Below are the code and all the weights of a small trained network. Each question names an input and a class and asks about switching units off, where a switched-off unit gives its printed mean instead of its output.

import numpy as np


def w(rows, s, z=0):
    codes = np.array(rows[::2]) - 128.0
    scale = np.full(codes.shape[1], s)
    scale[-1] = z or s
    return codes * scale


def f(y):
    return np.maximum(y, 0)


def log_softmax(a):
    a = a - a.max(-1, keepdims=True)
    return a - np.log(np.exp(a).sum(-1, keepdims=True))


def net(x, mask):
    res = np.array(x, float).reshape(1, 7) / 4 @ E
    y = f(res @ A[0][:, :-1].T + A[0][:, -1])
    res = res + np.where(mask, y, B[0][:, -1]) @ B[0][:, :-1]
    return log_softmax(res[-1] @ U[:, :-1].T + U[:, -1])


A, B = {}, {}
E = w([
[121,128,139,121,126,118],'x0',
[115,126,153,119,111,118],'x1',
[132,129,123,134,125,136],'x2',
[35,145,130,17,171,252],'x3',
[219,148,254,150,229,176],'x4',
[234,226,112,19,42,124],'x5',
[118,125,159,134,87,139],'x6',
],0.0089)
A[0] = w([
[191,181,111,72,71,135,23],'N0',
[45,110,116,52,147,249,59],'N1',
[191,88,117,211,113,77,99],'N2',
[67,145,61,123,87,96,144],'N3',
[98,77,126,140,142,179,92],'N4',
[63,169,142,85,165,225,92],'N5',
[61,151,112,63,163,238,119],'N6',
[169,115,135,114,167,135,149],'N7',
[73,22,143,151,193,163,64],'N8',
[62,109,44,113,77,83,128],'N9',
[31,89,159,214,160,118,78],'N10',
[230,212,114,23,62,113,84],'N11',
[174,198,117,37,83,128,2],'N12',
[197,135,133,220,111,98,141],'N13',
[66,119,85,83,113,190,115],'N14',
[140,126,80,203,66,18,96],'N15',
[220,120,216,143,201,174,121],'N16',
[180,130,231,137,185,159,130],'N17',
[114,101,90,116,113,116,112],'N18',
[200,78,124,199,82,33,116],'N19',
[40,150,3,131,62,109,143],'N20',
[48,50,144,233,163,145,77],'N21',
[57,112,144,202,178,112,81],'N22',
[182,186,247,141,220,155,146],'N23',
[119,99,154,140,109,132,43],'N24',
[106,105,75,135,81,115,135],'N25',
[89,111,62,120,81,118,165],'N26',
[143,201,165,176,162,174,164],'N27',
[124,144,131,219,131,80,67],'N28',
[38,2,123,171,165,107,74],'N29',
],0.009,0.0033)
B[0] = w([
[154,194,55,131,57,177,195],'N0',
[192,158,203,35,182,22,212],'N1',
[158,128,175,50,142,71,190],'N2',
[72,67,139,183,126,171,185],'N3',
[145,184,103,97,118,124,161],'N4',
[176,137,194,70,216,72,200],'N5',
[157,125,189,49,208,31,212],'N6',
[122,96,142,164,125,165,156],'N7',
[154,192,94,132,103,154,198],'N8',
[1,50,148,255,105,188,197],'N9',
[188,182,51,102,77,163,200],'N10',
[177,190,74,142,37,204,247],'N11',
[170,187,55,87,81,182,201],'N12',
[152,145,192,91,214,80,190],'N13',
[146,97,219,64,219,46,180],'N14',
[170,101,199,82,209,12,211],'N15',
[42,56,129,188,136,152,213],'N16',
[19,70,159,205,114,201,203],'N17',
[74,110,138,158,98,132,151],'N18',
[180,167,188,34,212,42,212],'N19',
[59,43,157,251,128,171,216],'N20',
[171,190,43,102,91,184,212],'N21',
[166,197,74,103,77,208,186],'N22',
[40,29,135,248,100,171,225],'N23',
[124,131,110,114,158,154,133],'N24',
[89,94,139,153,121,145,171],'N25',
[84,54,169,214,115,144,182],'N26',
[135,85,154,205,120,155,176],'N27',
[176,133,125,69,188,99,168],'N28',
[146,208,59,131,99,182,208],'N29',
],0.0067,0.014)
U = w([
[44,12,149,225,114,183,249],'0',
[146,137,204,78,177,76,103],'1',
[147,233,10,137,63,212,5],'2',
],0.014,0.0015)

Each question gives the input, the list of numbers given to net, and the class t.
The units are the neurons (one row each of A and B). Each row of codes is followed by its name. A weight is (code - 128) times the scale printed after its matrix; where a second scale follows, it is the last column's (A, B and U).
mask holds one flag per neuron, in row order. A switched-off neuron (its flag False) gives its mean, the last column of its row in B, instead of its output. The means were averaged over made-up inputs and are rounded, as every weight is.
A unit's drop is (log p(t) with every unit on - log p(t) with that unit switched off) / (log p(t) with every unit on - log p(t) with every unit switched off).
unit that matters most: the unit with the biggest drop
k most important neurons: the k neurons with the biggest drops, biggest first
drop of u: that unit's drop, to one decimal
input [-1,-5,-6,-8,-1,7,5], class 1: unit that matters most => N15
input [7,-4,8,3,7,8,4], class 2: 4 most important neurons => [N11 N12 N0 N20]
input [2,1,-2,4,-7,7,-7], class 0: 4 most important neurons => [N20 N9 N26 N3]
input [0,-3,-4,-8,2,-8,-4], class 1: 2 most important neurons => [N19 N15]
input [7,7,6,2,-1,-1,-5], class 1: 2 most important neurons => [N23 N17]
input [1,-1,3,6,-7,1,-7], class 0: 2 most important neurons => [N20 N9]
input [-3,-1,-5,-5,-6,2,-1], class 0: 2 most important neurons => [N9 N20]
input [-2,6,7,7,-8,1,-3], class 0: 2 most important neurons => [N20 N9]
input [4,-4,-4,6,-4,-7,-7], class 2: 3 most important neurons => [N29 N21 N10]
input [-5,7,-1,8,-7,-7,0], class 1: drop of N1 => 1.1
input [0,-3,3,-6,-1,4,5], class 1: drop of N24 => 0.0
input [5,5,1,-3,3,4,-8], class 2: drop of N1 => 0.2
input [6,-5,-5,1,-5,-7,-3], class 2: drop of N29 => 0.1
input [0,-1,7,-3,4,-5,0], class 2: most important neuron => [N21]
